Below are the code and all the weights of a small trained network. Each question names an input and a target symbol and asks about switching units off, where a switched-off unit gives its printed mean instead of its output.

import numpy as np


def w(rows, s, z=0):
    codes = np.array(rows[::2]) - 128.0
    scale = np.full(codes.shape[1], s)
    scale[-1] = z or s
    return codes * scale


def norm(h):
    return h / np.sqrt((h * h).mean(-1, keepdims=True) + 1e-5)


def f(y):
    return np.maximum(y, 0)


def softmax(a):
    e = np.exp(a - a.max(-1, keepdims=True))
    return e / e.sum(-1, keepdims=True)


def log_softmax(a):
    a = a - a.max(-1, keepdims=True)
    return a - np.log(np.exp(a).sum(-1, keepdims=True))


def net(x, mask):
    ids = ['ΓΔΛΞΩαμστψ'.index(c) for c in x.split()]
    T = len(ids)
    res = E[ids] + P[:T]
    u = 0
    for l in range(2):
        q, k, v = (norm(res) @ M[l].T for M in (Q, K, V))
        z = softmax(np.where(np.tri(T) > 0, q @ k.T / 3**0.5, -1e9)) @ v
        res = res + np.where(mask[u], z, O[l][:, -1]) @ O[l][:, :-1]
        u += 1
        y = f(norm(res) @ A[l][:, :-1].T + A[l][:, -1])
        res = res + np.where(mask[u : u + 4], y, B[l][:, -1]) @ B[l][:, :-1]
        u += 4
    return log_softmax(norm(res)[-1] @ U[:, :-1].T + U[:, -1])


Q, K, V, O, A, B = {}, {}, {}, {}, {}, {}
E = w([
[128,128,138,117],'Γ',
[137,148,103,118],'Δ',
[1,22,86,113],'Λ',
[145,147,102,122],'Ξ',
[141,145,103,118],'Ω',
[142,144,106,119],'α',
[142,154,130,106],'μ',
[136,125,118,118],'σ',
[131,141,169,103],'τ',
[144,145,103,117],'ψ',
],0.0037)
P = w([
[155,111,124,146],'0',
[109,174,134,221],'1',
[91,205,129,199],'2',
[78,221,140,172],'3',
[158,85,107,88],'4',
[159,111,114,86],'5',
[154,129,116,73],'6',
[134,156,121,74],'7',
[139,148,122,58],'8',
[132,162,108,47],'9',
[122,171,100,34],'10',
[111,171,103,26],'11',
[109,187,91,5],'12',
],0.0023)
Q[0] = w([
[165,153,140,208],'L0H1',
[148,118,82,12],'L0H1',
[207,3,146,187],'L0H1',
],0.0046)
K[0] = w([
[230,150,86,112],'L0H1',
[2,117,105,177],'L0H1',
[181,222,191,253],'L0H1',
],0.0047)
V[0] = w([
[109,119,254,108],'L0H1',
[143,252,63,78],'L0H1',
[19,5,51,167],'L0H1',
],0.004)
O[0] = w([
[214,227,76,58,159],'L0H1',
[217,9,243,201,221],'L0H1',
[3,87,101,34,5],'L0H1',
],0.0037,0.0023)
A[0] = w([
[129,128,126,129,108],'L0N1',
[2,150,166,100,247],'L0N2',
[172,120,78,240,10],'L0N3',
[151,27,150,96,177],'L0N4',
],0.0043,0.0011)
B[0] = w([
[129,130,128,130,128],'L0N1',
[236,91,76,108,250],'L0N2',
[161,170,248,51,209],'L0N3',
[113,254,98,152,241],'L0N4',
],0.0039,0.0018)
Q[1] = w([
[131,138,132,52],'L1H1',
[129,117,119,216],'L1H1',
[134,119,122,254],'L1H1',
],0.0082)
K[1] = w([
[46,71,73,130],'L1H1',
[222,187,188,123],'L1H1',
[255,225,230,107],'L1H1',
],0.0056)
V[1] = w([
[197,179,254,138],'L1H1',
[122,193,76,109],'L1H1',
[179,144,179,109],'L1H1',
],0.0026)
O[1] = w([
[137,94,4,83,253],'L1H1',
[143,102,142,217,152],'L1H1',
[119,102,50,108,218],'L1H1',
],0.0027,0.00059)
A[1] = w([
[157,185,191,92,255],'L1N1',
[9,43,185,2,97],'L1N2',
[211,159,71,230,252],'L1N3',
[68,188,207,166,154],'L1N4',
],0.0029,0.0025)
B[1] = w([
[90,100,85,129,255],'L1N1',
[214,177,225,2,146],'L1N2',
[68,100,123,87,234],'L1N3',
[105,119,74,166,153],'L1N4',
],0.0049,0.0046)
U = w([
[246,250,62,96,125],'Γ',
[8,62,12,91,193],'Δ',
[116,77,153,163,42],'Λ',
[123,87,148,163,1],'Ξ',
[122,67,161,159,71],'Ω',
[116,71,151,165,56],'α',
[55,197,64,122,197],'μ',
[234,122,207,168,212],'σ',
[39,217,254,78,160],'τ',
[119,100,140,168,15],'ψ',
],0.0084,0.0029)

Each question gives the input, a string of symbols that net reads in full, and the target symbol t.
The units are the heads (3 rows each of Q, K, V and O) and the neurons (one row each of A and B). Each row of codes is followed by its name. A weight is (code - 128) times the scale printed after its matrix; where a second scale follows, it is the last column's (O, A, B and U).
mask holds one flag per unit, layer by layer, with each layer's heads first. A switched-off unit (its flag False) gives its mean, the last column of its rows in O or B, instead of its output. The means were averaged over made-up inputs and are rounded, as every weight is.
A unit's drop is (log p(t) with every unit on - log p(t) with that unit switched off) / (log p(t) with every unit on - log p(t) with every unit switched off).
The circuit of an input: a set's keep is (log p(t) with only the set's units on - log p(t) with every unit switched off) / (log p(t) with every unit on - log p(t) with every unit switched off). Starting from all 10 units, units are removed one at a time, each time the one whose removal leaves the highest keep (on an exact tie, the one counted first), for as long as the keep stays at least 0.8.
units of the circuit, in order: the units of the circuit, biggest drop first
most important unit: the unit with the biggest drop
top k neurons in layer l: the k neurons of layer l with the biggest drops, biggest first
drop of u: that unit's drop, to one decimal
input μ τ μ, target σ: most important unit	L0H1
input μ μ Λ τ Δ Δ, target μ: units of the circuit, in order	[L0H1 L0N4]
input Λ Λ μ σ, target τ: units of the circuit, in order	[L1N2 L0H1]
input Ξ σ τ μ μ Λ μ τ μ, target τ: units of the circuit, in order	[L1H1 L0H1]
input σ Λ τ Γ τ, target μ: top 2 neurons in layer 0	[L0N4 L0N3]
input τ Λ μ, target Δ: top 2 neurons in layer 0	[L0N3 L0N4]
input Λ Δ σ τ, target Δ: top 2 neurons in layer 0	[L0N2 L0N3]
input μ Λ τ τ τ α τ ψ τ, target τ: units of the circuit, in order	[L1H1 L0H1 L0N2]
input Λ Λ Δ ψ, target τ: units of the circuit, in order	[L1H1 L0H1]
input μ Λ μ τ σ Ξ Γ, target Δ: top 3 neurons in layer 0	[L0N4 L0N3 L0N2]
input ψ μ μ Γ μ α, target σ: top 2 neurons in layer 1	[L1N4 L1N1]
input Γ Γ ψ Γ Ξ τ α Λ τ σ Δ, target Δ: top 2 neurons in layer 1	[L1N1 L1N4]
input μ μ τ Λ τ σ, target Δ: top 2 neurons in layer 1	[L1N2 L1N3]
input σ τ τ ψ, target Δ: most important unit	L1H1
input σ Λ Γ Ξ Γ ψ, target Δ: top 2 neurons in layer 0	[L0N4 L0N3]
input μ τ Δ, target σ: drop of L0N3	0.2
input μ Ξ α, target σ: drop of L1N4	0.0
input τ τ σ ψ τ Ξ ψ Λ τ τ τ Δ, target Δ: drop of L0N3	0.8
input Λ τ μ σ τ τ τ σ Ω μ Ξ, target Δ: drop of L1N4	0.1
input Λ ψ Λ Ω, target τ: most important unit	L1H1
input α μ Γ Ξ Λ τ ψ Γ Ω μ, target μ: top 2 neurons in layer 1	[L1N4 L1N3]
